Below is a small trained network, with its code and all its weights. Each question gives an input and a target symbol and asks what happens when units are switched off, that is, made to give their printed mean instead of their output.

import numpy as np


def w(rows, s, z=0):
    codes = np.array(rows[::2]) - 128.0
    scale = np.full(codes.shape[1], s)
    scale[-1] = z or s
    return codes * scale


def f(y):
    return y / 2 * (1 + np.tanh(0.7978845608 * (y + 0.044715 * y**3)))


def softmax(a):
    e = np.exp(a - a.max(-1, keepdims=True))
    return e / e.sum(-1, keepdims=True)


def log_softmax(a):
    a = a - a.max(-1, keepdims=True)
    return a - np.log(np.exp(a).sum(-1, keepdims=True))


def net(x, mask):
    ids = ['αβγεζηλπστψω'.index(c) for c in x.split()]
    T = len(ids)
    res = E[ids] + P[:T]
    u = 0
    for l in range(2):
        r = res
        for j in range(2):
            rows = slice(2 * j, 2 * j + 2)
            q, k, v = (r @ M[l][rows].T for M in (Q, K, V))
            z = softmax(np.where(np.tri(T) > 0, q @ k.T / 2**0.5, -1e9)) @ v
            o = O[l][rows]
            res = res + np.where(mask[u + j], z, o[:, -1]) @ o[:, :-1]
        u += 2
        y = f(res @ A[l][:, :-1].T + A[l][:, -1])
        res = res + np.where(mask[u : u + 8], y, B[l][:, -1]) @ B[l][:, :-1]
        u += 8
    return log_softmax(res[-1] @ U[:, :-1].T + U[:, -1])


Q, K, V, O, A, B = {}, {}, {}, {}, {}, {}
E = w([
[135,113,152],'α',
[138,78,85],'β',
[78,160,128],'γ',
[82,133,86],'ε',
[9,200,153],'ζ',
[160,135,214],'η',
[177,17,90],'λ',
[21,89,99],'π',
[130,126,173],'σ',
[110,142,136],'τ',
[162,2,72],'ψ',
[15,136,86],'ω',
],0.01)
P = w([
[126,229,145],'0',
[80,1,239],'1',
[218,190,68],'2',
[121,17,188],'3',
[224,171,45],'4',
[59,28,116],'5',
[207,181,52],'6',
[91,90,188],'7',
[167,198,65],'8',
[147,66,200],'9',
[167,168,55],'10',
[133,62,178],'11',
[182,204,144],'12',
[55,129,190],'13',
],0.0084)
Q[0] = w([
[146,109,148],'L0H1',
[98,115,69],'L0H1',
[145,200,210],'L0H2',
[1,9,174],'L0H2',
],0.0043)
K[0] = w([
[121,114,141],'L0H1',
[97,125,152],'L0H1',
[127,128,142],'L0H2',
[205,182,8],'L0H2',
],0.016)
V[0] = w([
[38,124,194],'L0H1',
[136,28,114],'L0H1',
[180,228,108],'L0H2',
[254,111,72],'L0H2',
],0.0074)
O[0] = w([
[58,107,147,232],'L0H1',
[157,3,190,253],'L0H1',
[84,142,164,23],'L0H2',
[141,52,175,110],'L0H2',
],0.0073,0.0019)
A[0] = w([
[122,28,162,68],'L0N1',
[13,118,20,193],'L0N2',
[141,88,126,163],'L0N3',
[135,89,40,146],'L0N4',
[62,82,119,48],'L0N5',
[193,135,164,242],'L0N6',
[152,255,116,254],'L0N7',
[225,120,143,217],'L0N8',
],0.0098,0.0048)
B[0] = w([
[58,216,202,226],'L0N1',
[224,65,201,255],'L0N2',
[111,99,147,178],'L0N3',
[153,123,146,184],'L0N4',
[147,202,146,166],'L0N5',
[82,82,79,178],'L0N6',
[64,45,1,200],'L0N7',
[73,161,101,187],'L0N8',
],0.0074,0.0061)
Q[1] = w([
[43,2,99],'L1H1',
[118,191,143],'L1H1',
[195,181,151],'L1H2',
[102,186,183],'L1H2',
],0.0083)
K[1] = w([
[209,160,96],'L1H1',
[94,9,84],'L1H1',
[55,115,108],'L1H2',
[125,119,106],'L1H2',
],0.013)
V[1] = w([
[97,201,42],'L1H1',
[1,37,143],'L1H1',
[99,166,171],'L1H2',
[225,131,198],'L1H2',
],0.0077)
O[1] = w([
[198,255,210,153],'L1H1',
[186,66,58,254],'L1H1',
[112,129,132,112],'L1H2',
[115,18,238,67],'L1H2',
],0.0094,0.0049)
A[1] = w([
[189,123,109,154],'L1N1',
[223,178,84,16],'L1N2',
[160,123,185,175],'L1N3',
[58,139,122,68],'L1N4',
[118,169,194,43],'L1N5',
[108,60,128,3],'L1N6',
[251,86,116,195],'L1N7',
[189,90,44,192],'L1N8',
],0.011,0.0044)
B[1] = w([
[80,184,118,159],'L1N1',
[235,38,132,150],'L1N2',
[190,86,88,151],'L1N3',
[123,108,148,124],'L1N4',
[88,254,108,140],'L1N5',
[139,142,216,146],'L1N6',
[35,188,93,204],'L1N7',
[22,197,179,249],'L1N8',
],0.0069,0.011)
U = w([
[153,153,134,89],'α',
[137,165,176,33],'β',
[79,115,125,210],'γ',
[111,114,205,32],'ε',
[68,144,121,129],'ζ',
[146,73,146,252],'η',
[89,118,8,208],'λ',
[142,153,148,23],'π',
[161,156,142,179],'σ',
[152,151,143,101],'τ',
[146,143,133,59],'ψ',
[143,166,148,30],'ω',
],0.012,0.0049)

Each question gives the input, a string of symbols that net reads in full, and the target symbol t.
The units are the heads (2 rows each of Q, K, V and O) and the neurons (one row each of A and B). Each row of codes is followed by its name. A weight is (code - 128) times the scale printed after its matrix; where a second scale follows, it is the last column's (O, A, B and U).
mask holds one flag per unit, layer by layer, with each layer's heads first. A switched-off unit (its flag False) gives its mean, the last column of its rows in O or B, instead of its output. The means were averaged over made-up inputs and are rounded, as every weight is.
A unit's drop is (log p(t) with every unit on - log p(t) with that unit switched off) / (log p(t) with every unit on - log p(t) with every unit switched off).
The circuit of an input: a set's keep is (log p(t) with only the set's units on - log p(t) with every unit switched off) / (log p(t) with every unit on - log p(t) with every unit switched off). Starting from the 12 units with the biggest drops (on a tie, the unit counted first), units are removed one at a time, each time the one whose removal leaves the highest keep (on an exact tie, the one counted first), for as long as the keep stays at least 0.8.
circuit, biggest first: the units of the circuit, biggest drop first
unit that matters most: the unit with the biggest drop
top k neurons: the k neurons with the biggest drops, biggest first
k most important neurons of layer l: the k neurons of layer l with the biggest drops, biggest first
which heads matter: for each layer, one digit per head in row order, 1 if its drop is at least 0.15 and else 0, layers parted by /
input ζ π α, target λ: 2 most important neurons of layer 0 => L0N5, L0N1
input η ω π ω, target η: top 2 neurons => L0N2, L1N8
input ω ψ η σ π β, target η: unit that matters most => L1N8
input ε π η τ π ψ ψ, target ζ: circuit, biggest first => L1N8, L1N7
input ζ ω π ε ψ λ, target ε: circuit, biggest first => L0H2, L0N1, L1H1
input λ η τ σ π ψ π π α π λ, target ζ: 2 most important neurons of layer 1 => L1N8, L1N7
input π η ω γ γ ω ψ ψ γ π ω τ π π, target η: top 2 neurons => L0N2, L1N8
input π π ψ γ ψ π, target ε: which heads matter => 01 / 00
input π τ γ, target λ: circuit, biggest first => L0N7, L0H2
input ζ π π ψ ω ψ π σ, target η: top 3 neurons => L0N2, L1N8, L1N7
input α ψ π ψ π π π σ, target η: which heads matter => 00 / 11
input ε ε ε ε π ψ, target η: top 2 neurons => L0N7, L1N8
input ψ π α π τ ψ η, target λ: which heads matter => 00 / 00
input ψ γ π ψ π π π ω β ψ π η, target η: which heads matter => 00 / 11
input η π λ π π ε, target η: most important neuron of layer 0 => L0N2
input τ ζ ψ λ ψ ω π σ π η γ ψ β, target λ: which heads matter => 01 / 00
input ψ ω π π ψ ω λ ε π ω, target η: top 2 neurons => L1N8, L1N7
input η γ π ζ ψ ω π τ, target η: top 3 neurons => L1N8, L1N7, L0N2
input ω ψ ψ ψ α ζ π π π ψ λ π π η, target η: which heads matter => 00 / 10
input ζ σ π π π ω ψ ω ε ζ ω ε π γ, target η: top 3 neurons => L0N2, L1N8, L1N7
input π ε π τ, target η: unit that matters most => L0N2
input π τ π ψ π ψ, target η: top 3 neurons => L0N1, L1N8, L0N2
input β β π ε π ε, target η: which heads matter => 00 / 01
input ω ψ ψ γ π η π ψ γ π π ζ, target η: top 2 neurons => L1N8, L1N7
